Below are the code and all the weights of a small trained network. Each question names an input and a class and asks about switching units off, where a switched-off unit gives its printed mean instead of its output.

import numpy as np


def w(rows, s, z=0):
    codes = np.array(rows[::2]) - 128.0
    scale = np.full(codes.shape[1], s)
    scale[-1] = z or s
    return codes * scale


def norm(h):
    return h / np.sqrt((h * h).mean(-1, keepdims=True) + 1e-5)


def f(y):
    return np.maximum(y, 0)


def log_softmax(a):
    a = a - a.max(-1, keepdims=True)
    return a - np.log(np.exp(a).sum(-1, keepdims=True))


def net(x, mask):
    res = np.array(x, float).reshape(1, 3) / 4 @ E
    u = 0
    for l in range(3):
        y = f(norm(res) @ A[l][:, :-1].T + A[l][:, -1])
        res = res + np.where(mask[u : u + 3], y, B[l][:, -1]) @ B[l][:, :-1]
        u += 3
    return log_softmax(norm(res)[-1] @ U[:, :-1].T + U[:, -1])


A, B = {}, {}
E = w([
[64,118,163,46],'x0',
[128,126,128,129],'x1',
[3,187,106,109],'x2',
],0.0056)
A[0] = w([
[146,45,212,1,3],'0.n0',
[64,191,58,204,18],'0.n1',
[121,158,38,182,56],'0.n2',
],0.0078,0.0038)
B[0] = w([
[161,44,111,6,255],'0.n0',
[14,32,47,66,205],'0.n1',
[33,170,78,109,181],'0.n2',
],0.011,0.0048)
A[1] = w([
[162,158,229,139,255],'1.n0',
[231,139,242,165,42],'1.n1',
[97,188,152,2,220],'1.n2',
],0.0092,0.0038)
B[1] = w([
[163,29,97,204,159],'1.n0',
[60,246,117,83,165],'1.n1',
[156,159,156,181,254],'1.n2',
],0.011,0.0078)
A[2] = w([
[184,209,102,154,251],'2.n0',
[86,208,83,82,156],'2.n1',
[85,181,254,118,174],'2.n2',
],0.009,0.0024)
B[2] = w([
[131,125,99,196,252],'2.n0',
[255,126,163,93,251],'2.n1',
[82,200,240,203,207],'2.n2',
],0.0082,0.0038)
U = w([
[214,164,85,208,26],'0',
[50,138,48,77,21],'1',
[209,50,183,62,251],'2',
[102,202,252,157,231],'3',
],0.022,0.0014)

Each question gives the input, the list of numbers given to net, and the class t.
The units are the neurons (one row each of A and B). Each row of codes is followed by its name. A weight is (code - 128) times the scale printed after its matrix; where a second scale follows, it is the last column's (A, B and U).
mask holds one flag per neuron, layer by layer. A switched-off neuron (its flag False) gives its mean, the last column of its row in B, instead of its output. The means were averaged over made-up inputs and are rounded, as every weight is.
A unit's drop is (log p(t) with every unit on - log p(t) with that unit switched off) / (log p(t) with every unit on - log p(t) with every unit switched off).
The circuit of an input: a set's keep is (log p(t) with only the set's units on - log p(t) with every unit switched off) / (log p(t) with every unit on - log p(t) with every unit switched off). Starting from all 9 units, units are removed one at a time, each time the one whose removal leaves the highest keep (on an exact tie, the one counted first), for as long as the keep stays at least 0.8.
circuit, biggest first: the units of the circuit, biggest drop first
most important unit: the unit with the biggest drop
top k neurons: the k neurons with the biggest drops, biggest first
top k neurons in layer l: the k neurons of layer l with the biggest drops, biggest first
drop of u: that unit's drop, to one decimal
input [-7,-7,3], class 1: circuit, biggest first	0.n1
input [1,0,3], class 3: top 2 neurons	0.n0; 1.n0
input [-1,-7,-1], class 0: top 2 neurons	0.n1; 1.n0
input [-1,-7,-5], class 0: top 2 neurons	0.n1; 0.n0
input [-3,6,-8], class 0: top 2 neurons	0.n0; 1.n1
input [-1,-8,-8], class 0: top 3 neurons	0.n0; 0.n1; 1.n1
input [0,-6,-6], class 0: top 4 neurons	0.n1; 0.n0; 1.n1; 1.n0
input [-1,-1,-1], class 0: top 2 neurons	0.n1; 1.n0
input [-3,3,-7], class 0: top 2 neurons	0.n0; 1.n1
input [-8,6,1], class 1: top 2 neurons	1.n2; 0.n1
input [-2,0,-5], class 0: top 2 neurons in layer 1	1.n0; 1.n1
input [-1,1,-1], class 0: top 2 neurons in layer 0	0.n1; 0.n0
input [-4,6,2], class 1: drop of 0.n1	0.3
input [-7,2,1], class 1: drop of 1.n2	0.3
input [8,0,2], class 3: drop of 1.n2	0.2
input [-3,6,-6], class 0: most important unit	0.n0
